In the rows, zero is written as 128.
Each row is followed by its class; each block has classes of its own.
[189 106 149 131 132 114 101 112 121  93 144  95 130 174 130 131 108 124
 115 125 132 140 107 104 112 120 111 112  89 116 151 120] : <47>
[178 113 110 110 136  96 146  97 137  68 162 139 139 158 121 140 110  93
 116 133 113 123 105 108  88  65 116 126 120 144 134  74] : <41>
[146 100 173 146 218 136 157  90 136 171  94 137 119 167  86 191 120 164
 102  62 162 113 163 140 117  63 117 203 117 103  69 115] : <18>
[155 132 135 118 108 149 160  71  93 125 121 167 114 125 162 166 167 166
 131 133 133 103 155 170 125 160  98 143 121  98 118 120] : <128>
[168 115 110 169  86 188 137  96 114 109 108 118 124 144 173 114 136  96
  82 139 140 152 144 117 124 217  79  75 154 127 152 135] : <25>
[158 140 122 128 131 102 127 111 120 151 149 114 135 137 108 160 138 152
  88  65 132 120 148 125 123  88 144 141 147 101 121 120] : <200>
[159 111 162 146 166 121 156  95 157  89 122 155 114 157 132 136 159 103
 112 110 124  97 155 157 151 120 122 146 120 131 154 102] : <128>
[129  70  99 163  38 116  98 139 112 143 118 162 132 134 148 169  97 120
 114 173 102  99 145 136 111 218  77  87 144 140  95 178] : <105>
[131 175 122 120 121 150 140 113 144 128 128  80 117 141 171 154  98 146
 172 177 109 137  38 122 117 104 157 143  99 136  98  91] : <105>
[118 192 101 128 117 139 142 143 129 151 122 141 131 121  78 146 111  93
  75 137 124 158 116  75 129 106 168 113 146 134 157 145] : <122>
[114  90 153 129  85 199 115 129  68 116 113 162 111 107 164 180 170 159
 140 175 117 107 161 123 128 199 101  95 175 108  94 148] : <79>
[106 106 123 126 123 192 154 110 108 160 133 154 136 163 184 203 120 108
  85 137  78 127 106  91  91 118 111 123 149 101  92 126] : <18>
[171  83 154 171 137 100  94  57 124 135 137  67  97 132  97 170 173 164
 165  39 140  88 133 153 154  86  76 167 124 102  85  72] : <18>
[125  68 106 114 130  75 142 131 174  72 157 143 136 183 127 100 142  89
 117 125 164 139 119 133 130 160  82 107 115 186 155 105] : <123>
[129  74 140 174 101 120 121 121 128 178 110 105 152 124  73 177 128 135
  94 102 148 115 223 121 126 134 120 146 117 134 103 133] : <122>
[128 138 124 153 105 163 139 137 172 130  86  83 115 148 180  95 156 176
 168 149 164 138  77 116 117 136 132 147 150 149  69 109] : <123>
[184 123 174  85 146  89 156  81 132 125 186 118 100 169 142 129 190  80
 150 150 128 131 123 127 151 109 115  80 121 129 167  78] : <47>
[132 117 125 123 166 125 170 143 179 114  81 142 123 121 133 105 169 116
 176 106 164 107 132 165 156 123 127 166  99 161 113 118] : <123>
[150  88 118 192 170 123 149  85 150 135  69 133  86 172  34 181 118 106
  75  37 170  70 195 115 133 106  99 175 100 135  87 122] : <41>
[123 145 111 104  63 195 100 121  98 121 147 145 124 120 224 144 144 119
 114 140 140 109 123  96 157 165 136  67 225 152 131 107] : <25>
[165 140 168 141 110 196 119 136  91 106 110 109 174  91 175 123 137 125
 134 160 107 129 164 110 113 137 145 106 162 136 155  98] : <55>
[124 110 162  95 138 187 112 145  97 171 100 145 158 116 196 154 139 140
 130 123 144 107 163 140 147 185 124 113 166 130 126 126] : <55>
[110 152 117  92  96 132 104 147 139 186 134 150  92 135 148 122 149 111
 124 132  92 132 100  83 138 107 118 144 158 172 107 107] : <128>
[108 159 103 135  73 194 108 172 109  90 129 128 125 141 153 121  80 161
  63 173 104 135 136  53 110 179 141 141 120 181 131 137] : <55>
[136 105 157 130 113 179 116 123  86 152 127 168  98 156 176 164 169 166
 118 166 118 148 152 115 120 187 127  91 151  98  90 163] : <128>
[172  71 148 136 144 117 119 107 142  68 146  96 136 198 135 173  91  90
 109 133 162 136 113 126 133 150 119  83  95 160 155  96] : <105>
[132 136 100 161 151 102 175 102 173 131 107  99 114 164 102 141 129  74
 155 122 108 103  69 119  93  78 116 143 101  92 136 104] : <79>
[156 135 157 145 145 168  97 114  80 116 130 182 141 162 149 158 118 125
 109 147 118 154 151 135  90 192 145  73 141 140 139 139] : <55>
[149 133  93 162 129 104 132 109 151 165 117  64 143 159 168 142 113 131
 122 161 150 162  70 144 138 168 106 124 104  86 136 130] : <64>
[143 145 122  83 102 129 139 124 168  87 169 123 135 110 105  44 117  74
 105 169 120 146  96 123 168 158 100  74 160 183 146 104] : <41>
[132 154 125  79 126 170 123 129 124 169 139  98 161 119 133 143 115  99
  68  54 147 158 118  96 133 102 176  84 167 149 124 118] : <41>
[139  96 141 129 134 162 117  97 154 139 101 102 148 137 120 166 116 121
 120  78 151  93 136 121 148  93 107 157 139 157  66  88] : <123>
[114  76 125 124  86 136 133 105 116 120 134 167 127 136 142 138 131 152
 188 191 158  77 160 180 121 209  86  93 132 130  82 135] : <79>
[175  99 152 111 116  78 129  74 122  99 196 140  74 178 132 104 198 120
 146 135 121 128 128 156 134 171  67  82 138 135 143  85] : <200>
[152 120 129  86 131  83 129 109 143  78 188  72 152 143 137 121 150 112
 155 109 154 119 116 138 154 116 124 107 113 162 185  46] : <55>
[109 166  86 103  69 134 135 153 163 102 130 119  97 120  98  93 103 131
 122 155 108 121  75 108 130 145 110 158  99 188 106 129] : <79>
[140  99 141 140 163 102 145 117 153 113 127 113 110 151 121  92 137  81
 146 109 152 115 142 124 136 121 104 124 104 134 169 107] : <25>
[145  96 162 144 174 108 105 140 168 180 103  93 163 178 106 137  55 139
  85 102 170 104 137 102 131  88 135 153 128 102 112 148] : <47>
[174  85 144 129 126  89 141  93 146 114 173 136 151 198 151 168 101  98
  86 153 136 100 138 149 124 145 114  93 123 111 156 106] : <200>
[133 124 119  96 155 108 139 123 149 211 123 135 132 149 123 161 135  87
 156  79  93 115 109 134 108  74 137 136  89 115  83 137] : <47>
[148 106 131 173 157 126 122 125 110 151 107 110 138 159 123 129 105 182
  77 140 192 168 187 111 116 158 111 153 130 122 120 140] : <64>
[168 100 146  69 175 146 129  61 106  73 205 158 108 188 119 158 152 105
 103  82 146 132 162 117 148 119 125  84 109 152 141  74] : <122>
[152 166 142 157 115 187 155 101 103 149 120 173 117 139 189 129 147 144
 146 154  76 106 135 143  75 141 164  99 148  77  89 154] : <200>
[137 134 112 146 134 116 170  99 145 132 145 121 122 154 146  92 158  97
 117 127 139 135 145 138 129 151 121  95 129 130 144 126] : <64>
[169 108 123 129 149 107 136  87 126  82 150 147 108 181 113 147 135  79
  77 104  97 150 122 112 102 110  80 135 100 166 136  96] : <64>
[123 143 140 115 100 155 139  98 141 166 129 100 133 108 174 174 136 115
 143 178 114 127 113 142 157 128 116 148 149 158 100  67] : <25>
[169  95 178 202 168  59  87  94 153 148  94 125 103 148  51 173 137 137
 133  76 131 112 169 184 142 117 112 196  67 135 117 116] : <128>
[113 142 121  93 112 102 134 141 154 218 112  95 151 121 159 132 117 151
 169 107 142  90 102 133 123  79 141 165 124 110  94 126] : <47>
[139 156  66 115 118 185 111 154 141 112 128 113 132 161 171 130 101 109
  70 150  92 176  67  49 130 125 117 136 150 162 122 104] : <47>
[131 149 137  68 134 123 115  79 126  66 178 128  69 157  94 118 151  92
 177  71 140  86  79 119 143  93 121  99 107 175 142  62] : <79>
[137 140 100 161  70 148 128 150 148 101 132 104 121 142 113  96  60 102
  68 201 107 153 126  69 127 176 110 115 109 188 145 139] : <105>
[122 108 155 137 131  86 158  92 148  93 156 127 139 152 115  92 161  69
 158 121 153 130 132 157 113 144 120  74 104 153 183 101] : <123>
[152  76 132 209 170 132 133  96 156 155  66  93 129 154  78 158 138 162
 134  84 169 114 176 151 126 130 101 178 112  93  75 123] : <122>
[139 119 143 129 155 120 156  51 126 134 160 145 155 150 110 154 128 108
 119 150 126 146 153 174 125 141 101 114 119 120 136  85] : <128>
[112 125 127 120 118 206 103 140  74 102 120 192 121 120 142 123 131 122
 112 120 135 156 156 111 116 194 130  59 171 147 110 175] : <25>
[132 140 125  76 127 156 145 124 105 102 185 146 131 193 173 172 116  99
  48 124  99 142 127  59  91 120 152 104 119 168 165  93] : <55>
[125 125 125 159  84 206 108 100  51 133 114 165 117 119 139 188 126 118
  86 147 100 135 160  92  97 185 118  81 153 116 108 144] : <41>
[172  81 131 131 114 104  94 106 103  47 156 105 104 147 109 132 142  96
 120  98 150 120 133  97 138 135  90  98 109 153 182  76] : <41>
[152 118 101 177  70 137 111 165 175 128  83  69 129 130 116  66  82 126
 147 141 200 109 131 113 153 164 105 132 108 179 134 127] : <18>
[184 115 138 126 163 102 140 112 133  58 149 139 105 184 157 129 126 115
 100 119 142 104 122 107 129  99 130 129  98 120 164 121] : <64>
[160 105 112 108 110 155 156  74  92  78 150 157 134 121 125 146 164 109
  90 115 145 125 162 135 138 169  81  77 176 127 135 102] : <41>
[129 173 151 110 111 199 105 114  67 124 138 151 106 150 170 124 156 162
  90 108 142 168 139 111 108 214 141  78 164 165 143 126] : <55>
[163 154 126  88 151 140 108 140 149 171 122 107 156 143 125 137  88  93
 116  64  98 124  86 107 111  79 159 126 102 139 108 131] : <55>
[186 116 124 139 153 123 147 102 144  96 147 139 126 172 137 123 129 101
 111 135 135 129 142 124 126 132 134 109  97 118 164 116] : <122>
[124 107 132 175 112 103 123  57 113 171 104 121 115 128  72 195 151 158
 114  67 136  75 163 173 144 154  70 156 134  81  84 138] : <47>
[148 117 108 158  71 162 119 120 100 128 120 169 111 134 169 126 153 131
 139 173 110 116 147 113 107 189 109  89 153 112 119 150] : <122>
[ 96 141 133 122 121 174 118 118  83 136 154 125 150 160 145 154  90 165
  93 171 118 168 123  99  83 186 132 103 120 126 123 129] : <55>
[160 101 119  99 110 150 138 117 119  95 207 116 148 156 170 150 139  93
  72 140 133 157 155  95 158 141 128  75 139 162 170  88] : <18>
[128 125 119  93 144 102 111 142 125 178 122 141 128 148 116 152 133 134
 128  72 146 137 125 128 121 113 132 138 114 138 107 142] : <47>
[113 153 142  99 117 167 138 121  90 136 163 192  94 138 165 104 173 125
 105 133  94 122 151 102 119 151 125  89 197 131 134 123] : <200>
[187  82 135 163 148  83 141  91 139  88 136 125 131 162 134 126 112 103
 169 151 163  92 142 152 124 114  80 145  82 126 176  74] : <18>
[180 117 172 141 161 142 100 132 107 142 112 140 143 159  65 140  92 110
  91 110 111 184 143 107  68 101 128 113 121 140 103 136] : <200>
[170  60 124 163 171 155 125  83 145 124 101  83 200 137 115 199 111 122
  81  44 138 122 155 134 126  82 103 156 136  97  78 105] : <123>
[126 106 108  70 183 147 135 146 164 172 118 126 147 150 145 117 118  99
 126  50 161 102 115 108 158  90 143 122 135 109 121 134] : <122>
[110 102  89 130  89 132 119 144 126 151 132 153 101 146 133 126 170 137
 126  97 137 118 156 107 127 168 121 105 143 139 103 154] : <122>

Next block, with new classes.
[ 77 161 159 147 175 182  72 164 134 110 135 110  99  93 153 160 109 181
  72 102 181  66  52 111 126 170 134 140 121 125  73 118] : <2>
[160 134  92 138 139 191 145 169  94 117 125 177 111 112  86  91  83 167
 151 134  98  55 116 139 150 100 116 135 173 115 152 125] : <119>
[159  98  65 102 123 124 123  59 160 133 142 137 152 221 126  83 142 175
 103 119 127  89  67 164 122  86  96 160 130 129 118 148] : <89>
[ 35 136 153 132 123 184 124  38 162 108 141 114 121  81  95  97 129 116
  89 125 178 108  74 116 124 111 147 163 109 118 100 135] : <162>
[167 135 101 147 138 188 137 169  75 119 124 177 113 100  85  77 104 146
 141 128 107  61 117 146 153  98 111 141 181 105 156 128] : <44>
[148 101  70 113 122 123 121  57 162 126 158 136 145 202 124  83 135 173
  92 131 133  83  68 160 123  82  96 169 136 129 110 136] : <162>
[167 147  94 136 138 185 133 171  74 121 129 181 125 128  99  87  91 150
 152 124  80  50 128 137 145 100 115 137 183 113 152 123] : <2>
[128 161 143 105 123  90 124 158 108 161 138 119 113  93 176 137 122 115
 142 122 145 126  88 139 144 193 114  90 116 111 117 164] : <10>
[ 65 149 162 145 174 165  82 157 131 113 138  96  80  58 145 154  99 179
  57 114 198  77  31 113 122 170 121 135 129 117  72 122] : <162>
[ 36 127 154 140 131 194 122  39 164 107 138 114 118  86  96  96 127 120
  80 118 177 103  79 109 126 119 141 172 116 121 102 131] : <162>
[132 154 137 108 128 112 119 157 123 155 136 124 123 103 172 143 110 138
 142 125 150 118  76 142 159 186 114  96 130 116 117 158] : <119>
[151 109  77  98 122 118 117  75 150 128 151 133 155 220 136  89 142 167
  98 133 117  84  89 167 122  93  99 176 126 134 126 144] : <2>
[158 121  84  82 123 122 131  43 160 129 135 135 142 190 114  90 132 172
 109 119 117  89  47 134 109 106 119 158 112 129 128 154] : <89>
[ 71 113 156 128 127 181 128  36 158 117 124 109 136  98 106 120 128 130
  90 122 165 106 101  95 120 134 160 162 115 137 128 125] : <162>
[176 158  79 128 141 169 131 147  91 116 150 174 122 113 108  69  71 154
 150 134  97  49 129 118 151  94 102 162 206 116 156 110] : <162>
[149 138  89  87 119 114 121  73 160 132 137 154 164 197 123  75 150 150
  95 130 133  84  76 147 123 102 105 176 113 125 121 134] : <31>
[204 154  73 133 134 170 139 168  95 119 152 172 120 126 105  90  91 156
 169 124  76  53 151 100 143  89 120 168 194 121 168  99] : <10>
[150 124  90  90 127 129 132  55 159 132 124 129 137 184 121  81 139 159
 109 114 120  91  55 138 125 111 116 165 108 124 134 147] : <44>
[101 167 153 137 184 145  84 176 139 120 123  97  96  84 150 177  89 191
  83 108 174  76  93  81 122 184 129 141 143 139 102 120] : <87>
[148 142  89  77 122 122 129  59 156 130 142 132 142 190 122  93 133 174
 113 117 107  76  72 133 120 113 124 164 116 128 130 149] : <2>
[ 86 148 170 136 186 171 103 149 138 124 108 104  80  73 151 148  95 171
  73  87 192  76  40 103 128 181 127 116 127 134  85 123] : <89>
[ 82 161 169 147 180 162 118 159 140 121  92 105  74  74 151 140 102 165
  75  96 185  88  67  96 134 165 133 115 129 137  82 111] : <31>
[ 85 162 159 139 179 148  87 185 139 116 132  98  84  67 159 181 103 182
  81 111 183  74  79  87 121 179 136 141 114 139 101 120] : <10>
[119 160 142 119 116 103 107 142 107 147 149 123 122  76 158 149 113 125
 129 138 161 122  83 123 154 210 112 103 117 114 132 160] : <162>
[155 126  88  70 121 112 129  73 164 134 144 142 157 187 124  84 127 168
 101 145 141  79  67 161 132 116 108 178 110 128 147 146] : <119>
[ 37 127 154 145 120 188 132  31 166 111 138 110 121  91  96 107 126 111
  84 115 169 114  82 107 123 114 146 155 105 124 103 130] : <162>
[138 154 139 113 131 105 108 151 111 149 128 112 118  93 193 118 120 112
 138 119 161 130  75 141 173 196 106 100 143 109 119 171] : <44>
[159  92  78 117 123 142 128  60 157 124 132 137 151 213 131  73 146 159
  91 123 127  84  63 174 128  79 102 166 128 128 126 149] : <44>
[ 92 147 172 141 181 179 122 161 148 120 107 102  77  73 152 160  79 187
  73  97 172  71  63  95 132 174 135 121 133 145 108 116] : <119>
[177 142  91 138 141 187 144 166  84 115 121 176 112 127  78  68  85 149
 148 123  83  49 111 142 140  99 109 135 189 104 143 130] : <87>
[182 155  78 133 139 183 133 140  95 108 155 175 127 119 104  78  82 169
 146 132  89  41 115 116 147  87 117 165 200 114 156 109] : <162>
[ 83 110 155 125 130 179 122  53 151 116 119 104 131  96  77 114 133 121
  99 121 163 115 112  93 120 142 160 176 116 129 121 125] : <87>
[164  96  68 107 120 130 127  56 160 131 141 141 153 220 115  86 151 167
 107 125 125  90  65 162 119  72 106 168 138 127 129 150] : <89>
[146 160 132 107 117  89  98 146 105 159 145 128 127  92 158 152 111 129
 138 126 161 127  92 120 145 209 105  95 126 115 130 162] : <89>
[118 172 146 112 131  95 110 164 104 162 136 112 121 100 193 154 108 128
 139 118 153 124  92 133 163 211 108  91 120 125 119 152] : <2>
[146 139  99  89 131 134 135  51 162 128 125 144 143 189 115  72 150 153
 102 125 118  85  63 143 117 102 127 170 112 121 117 142] : <31>
[120 173 150 128 116 110 106 156 100 158 146 123 120  92 157 171 109 123
 130 121 143 119 100 119 146 214 115  94 106 121 134 150] : <2>
[164 137  81  75 113  87 123  56 152 136 162 139 161 180 136  82 121 166
  92 144 140  84  73 149 121 106  99 171 128 128 139 136] : <162>
[180 129  93 147 142 192 135 173  81 117 116 176 113 124  97  69 102 142
 150 122  97  60 115 152 150  97 108 134 182 108 152 124] : <44>
[123 164 138 128 115  99  99 165 112 145 155 132 128  85 182 157 113 138
 131 129 164 118  84 122 157 210  96  88 134 121 118 169] : <162>
[ 87 166 158 123 176 156  91 180 149 119 120  98  90  69 166 169  81 191
  85 113 188  75  71  89 136 186 130 135 134 138 109 122] : <119>
[149 165 134 105 113  85  96 188 106 148 152 138 130  96 177 147 125 131
 152 127 161 123  98 134 161 219  89  80 133 117 132 179] : <89>
[ 82 165 166 119 183 157  93 188 148 117 119 100  92  69 166 167  81 182
  84 113 184  72  66  99 134 187 131 128 119 139 104 117] : <119>
[ 58 160 158 149 171 158  92 152 141 111 116  89  76  69 151 146 108 166
  58 107 193 100  49 100 135 167 128 130 112 119  60 117] : <31>
[100 160 157 126 188 148  73 186 136 115 126 111 105  80 173 169  98 188
  83 103 190  71  69  94 130 187 123 128 137 140  94 127] : <89>
[138 136 101  93 120 133 148  48 162 126 142 127 124 175 110  91 138 154
 102 124 108  84  50 136 101 105 136 169  89 121 134 149] : <10>
[ 71 155 182 142 184 168 120 165 125 125 108  98  82  68 155 165  94 166
  69  90 167  72  62 106 135 169 142 109 120 140  93 114] : <2>
[ 80 142 160 138 179 173  87 153 129 114 129  97  86  72 147 146 107 179
  70 103 193  86  35 117 127 174 125 136 122 120  76 119] : <89>
[145 180 132 122 113  89  97 172 116 142 155 130 124 106 165 144 110 131
 143 132 147 120 113 126 149 212  95  97 142 114 127 182] : <87>
[150  99  69 116 117 125 131  69 167 129 150 136 134 211 113  87 151 160
 105 122 116  90  77 151 108  73 104 175 117 129 114 139] : <10>
[145  95  72 110 119 136 135  62 170 127 142 133 150 215 131  90 129 179
  94 134 120  90  70 167 125  78 104 168 127 132 123 148] : <119>
[ 83 162 168 145 181 166 109 169 127 130 106 108  86  82 159 164  93 173
  91  93 175  73  73 104 136 173 135 115 131 145  97 116] : <2>
[ 48 130 151 119 131 159 136  59 151 127 116 117 137 112 112 114 146 117
  90 112 167 109  90 128 149 122 157 145  96 124 107 145] : <2>
[153 119  90  77 119 116 136  57 165 131 143 140 157 190 123  89 127 174
  90 141 137  83  52 167 121 101 118 166 100 129 130 142] : <119>
[131 171 138 135 119 105 106 165 109 144 148 131 122 104 164 148 111 137
 135 125 150 122  94 131 150 218  94  94 124 118 117 174] : <87>
[ 87 157 158 138 176 165  88 167 133 116 126  98  85  82 136 143  98 180
  67 102 180  76  50 108 121 179 118 143 132 117  77 120] : <87>
[157 126  90  86 120 124 136  64 163 126 149 138 134 185 108  93 148 161
 113 120  94  78  71 127 101 101 128 175 109 122 133 152] : <10>
[174 155  71 127 138 192 118 156 102 124 142 182 127 128  94  83  74 162
 165 132  99  50 107 121 148 102 106 173 184 109 152 109] : <119>
[ 85 181 155 130 181 145  81 181 142 110 113  99  96  72 180 160  98 177
  77 111 184  83  85  73 143 184 130 140 137 136  93 120] : <31>
[ 42 129 154 127 126 164 130  39 159 120 127 115 129  93 110  94 134 108
  84 126 185 113  94 126 145 126 144 152 116 115 112 150] : <162>
[101 162 157 128 188 134  73 179 135 121 127  96  94  66 175 176  85 179
  81 104 194  85  81  78 133 192 123 130 144 143  97 121] : <89>
